Here is a tiny trained network, its code and every weight. The questions are about switching its units off for an input and a class, where a switched-off unit gives its printed mean instead of its output.

import numpy as np


def w(rows, s, z=0):
    codes = np.array(rows[::2]) - 128.0
    scale = np.full(codes.shape[1], s)
    scale[-1] = z or s
    return codes * scale


def norm(h):
    return h / np.sqrt((h * h).mean(-1, keepdims=True) + 1e-5)


def f(y):
    return np.maximum(y, 0)


def log_softmax(a):
    a = a - a.max(-1, keepdims=True)
    return a - np.log(np.exp(a).sum(-1, keepdims=True))


def net(x, mask):
    res = np.array(x, float).reshape(1, 6) / 4 @ E
    u = 0
    for l in range(4):
        y = f(norm(res) @ A[l][:, :-1].T + A[l][:, -1])
        res = res + np.where(mask[u : u + 7], y, B[l][:, -1]) @ B[l][:, :-1]
        u += 7
    return log_softmax(norm(res)[-1] @ U[:, :-1].T + U[:, -1])


A, B = {}, {}
E = w([
[215,108,125,147,117,224],'x0',
[91,140,157,67,139,114],'x1',
[99,72,146,125,208,128],'x2',
[151,118,6,87,136,165],'x3',
[187,102,114,63,90,53],'x4',
[84,63,118,180,84,116],'x5',
],0.013)
A[0] = w([
[157,120,2,70,182,151,43],'0.n0',
[165,122,166,33,178,120,58],'0.n1',
[183,172,83,133,102,136,59],'0.n2',
[137,130,29,88,127,107,2],'0.n3',
[65,94,143,77,146,6,86],'0.n4',
[115,203,173,17,168,163,105],'0.n5',
[249,96,122,127,131,157,14],'0.n6',
],0.0097,0.0056)
B[0] = w([
[112,32,45,118,152,254,214],'0.n0',
[116,81,142,67,77,111,176],'0.n1',
[187,141,112,123,158,178,173],'0.n2',
[120,133,60,71,106,208,160],'0.n3',
[120,208,186,54,107,74,255],'0.n4',
[141,140,109,40,122,80,221],'0.n5',
[188,135,186,117,135,109,186],'0.n6',
],0.0097,0.0056)
A[1] = w([
[75,129,166,144,201,158,128],'1.n0',
[75,145,136,160,210,136,82],'1.n1',
[164,88,129,159,107,159,144],'1.n2',
[86,93,115,149,83,167,112],'1.n3',
[131,159,178,88,135,173,2],'1.n4',
[138,95,8,134,144,123,100],'1.n5',
[97,185,67,161,97,142,72],'1.n6',
],0.016,0.0061)
B[1] = w([
[2,151,174,215,157,196,232],'1.n0',
[17,79,193,248,156,113,202],'1.n1',
[195,160,100,156,108,34,232],'1.n2',
[129,111,178,194,26,123,191],'1.n3',
[39,192,83,29,93,125,167],'1.n4',
[44,123,49,96,177,226,254],'1.n5',
[77,243,165,26,136,79,168],'1.n6',
],0.0093,0.0059)
A[2] = w([
[52,129,131,88,95,40,15],'2.n0',
[80,118,210,109,200,144,100],'2.n1',
[73,98,156,187,114,140,23],'2.n2',
[123,137,109,162,27,163,59],'2.n3',
[154,18,158,107,187,55,2],'2.n4',
[51,61,139,103,140,10,80],'2.n5',
[155,92,99,138,161,164,82],'2.n6',
],0.012,0.0035)
B[2] = w([
[124,194,148,120,71,69,240],'2.n0',
[98,82,76,91,89,248,233],'2.n1',
[72,90,216,140,115,166,199],'2.n2',
[198,150,85,123,120,33,180],'2.n3',
[19,114,215,106,48,43,154],'2.n4',
[153,254,127,89,223,119,253],'2.n5',
[48,118,135,113,153,80,170],'2.n6',
],0.0099,0.0064)
A[3] = w([
[117,85,82,69,198,139,91],'3.n0',
[125,12,181,168,116,57,62],'3.n1',
[115,121,210,17,137,178,158],'3.n2',
[123,133,11,161,125,117,89],'3.n3',
[152,155,201,52,233,50,94],'3.n4',
[189,56,142,148,111,60,1],'3.n5',
[209,212,80,106,73,139,100],'3.n6',
],0.012,0.0047)
B[3] = w([
[157,131,89,79,35,161,190],'3.n0',
[144,64,131,40,13,98,154],'3.n1',
[67,204,64,55,47,75,254],'3.n2',
[75,83,113,35,143,58,186],'3.n3',
[128,173,184,188,63,63,231],'3.n4',
[99,118,109,228,121,175,148],'3.n5',
[93,134,162,146,252,101,233],'3.n6',
],0.012,0.0079)
U = w([
[166,70,205,216,46,108,108],'0',
[87,226,161,90,111,32,169],'1',
[150,63,172,135,163,152,2],'2',
[189,70,112,221,119,55,89],'3',
[208,95,91,119,212,152,73],'4',
[15,78,182,213,130,215,134],'5',
[252,161,170,196,182,139,106],'6',
[123,94,21,38,130,181,173],'7',
],0.019,0.014)

Each question gives the input, the list of numbers given to net, and the class t.
The units are the neurons (one row each of A and B). Each row of codes is followed by its name. A weight is (code - 128) times the scale printed after its matrix; where a second scale follows, it is the last column's (A, B and U).
mask holds one flag per neuron, layer by layer. A switched-off neuron (its flag False) gives its mean, the last column of its row in B, instead of its output. The means were averaged over made-up inputs and are rounded, as every weight is.
A unit's drop is (log p(t) with every unit on - log p(t) with that unit switched off) / (log p(t) with every unit on - log p(t) with every unit switched off).
The circuit of an input: a set's keep is (log p(t) with only the set's units on - log p(t) with every unit switched off) / (log p(t) with every unit on - log p(t) with every unit switched off). Starting from the 12 units with the biggest drops (on a tie, the unit counted first), units are removed one at a time, each time the one whose removal leaves the highest keep (on an exact tie, the one counted first), for as long as the keep stays at least 0.8.
units of the circuit, in order: the units of the circuit, biggest drop first
most important unit: the unit with the biggest drop
top k neurons: the k neurons with the biggest drops, biggest first
k most important neurons of layer l: the k neurons of layer l with the biggest drops, biggest first
drop of u: that unit's drop, to one decimal
input [3,5,0,3,-2,5], class 5: units of the circuit, in order : 1.n3; 2.n5
input [4,2,-5,-1,-5,5], class 0: top 3 neurons : 1.n3; 0.n4; 2.n5
input [6,5,2,2,6,-3], class 7: top 2 neurons : 0.n0; 0.n4
input [-6,6,-2,8,-3,-8], class 7: units of the circuit, in order : 0.n0
input [7,-5,-7,-1,-3,8], class 3: top 2 neurons : 2.n3; 1.n2
input [6,-3,-7,2,-5,8], class 3: 3 most important neurons of layer 2 : 2.n5; 2.n3; 2.n0
input [1,7,-1,3,-8,0], class 5: top 2 neurons : 1.n0; 0.n4
input [-4,5,2,5,-6,1], class 5: top 2 neurons : 1.n1; 1.n0
input [-4,-5,-3,3,-7,4], class 5: top 2 neurons : 0.n4; 3.n2
input [-5,2,4,4,-3,6], class 5: top 3 neurons : 1.n0; 0.n5; 1.n1
input [4,-3,-2,-8,-5,-6], class 5: top 2 neurons : 0.n4; 1.n0
input [2,0,4,-5,1,8], class 0: 2 most important neurons of layer 3 : 3.n1; 3.n6
input [6,1,-8,4,-7,4], class 1: 2 most important neurons of layer 1 : 1.n6; 1.n3
input [7,-5,-3,0,6,-8], class 6: most important unit : 0.n6
input [-3,5,-2,-4,-5,6], class 5: top 2 neurons : 1.n0; 0.n5
input [7,0,0,-5,1,4], class 0: drop of 2.n5 : 0.1
input [-2,-1,5,4,3,6], class 7: drop of 1.n5 : 0.5
input [6,1,-7,-3,3,4], class 6: drop of 0.n1 : 0.0
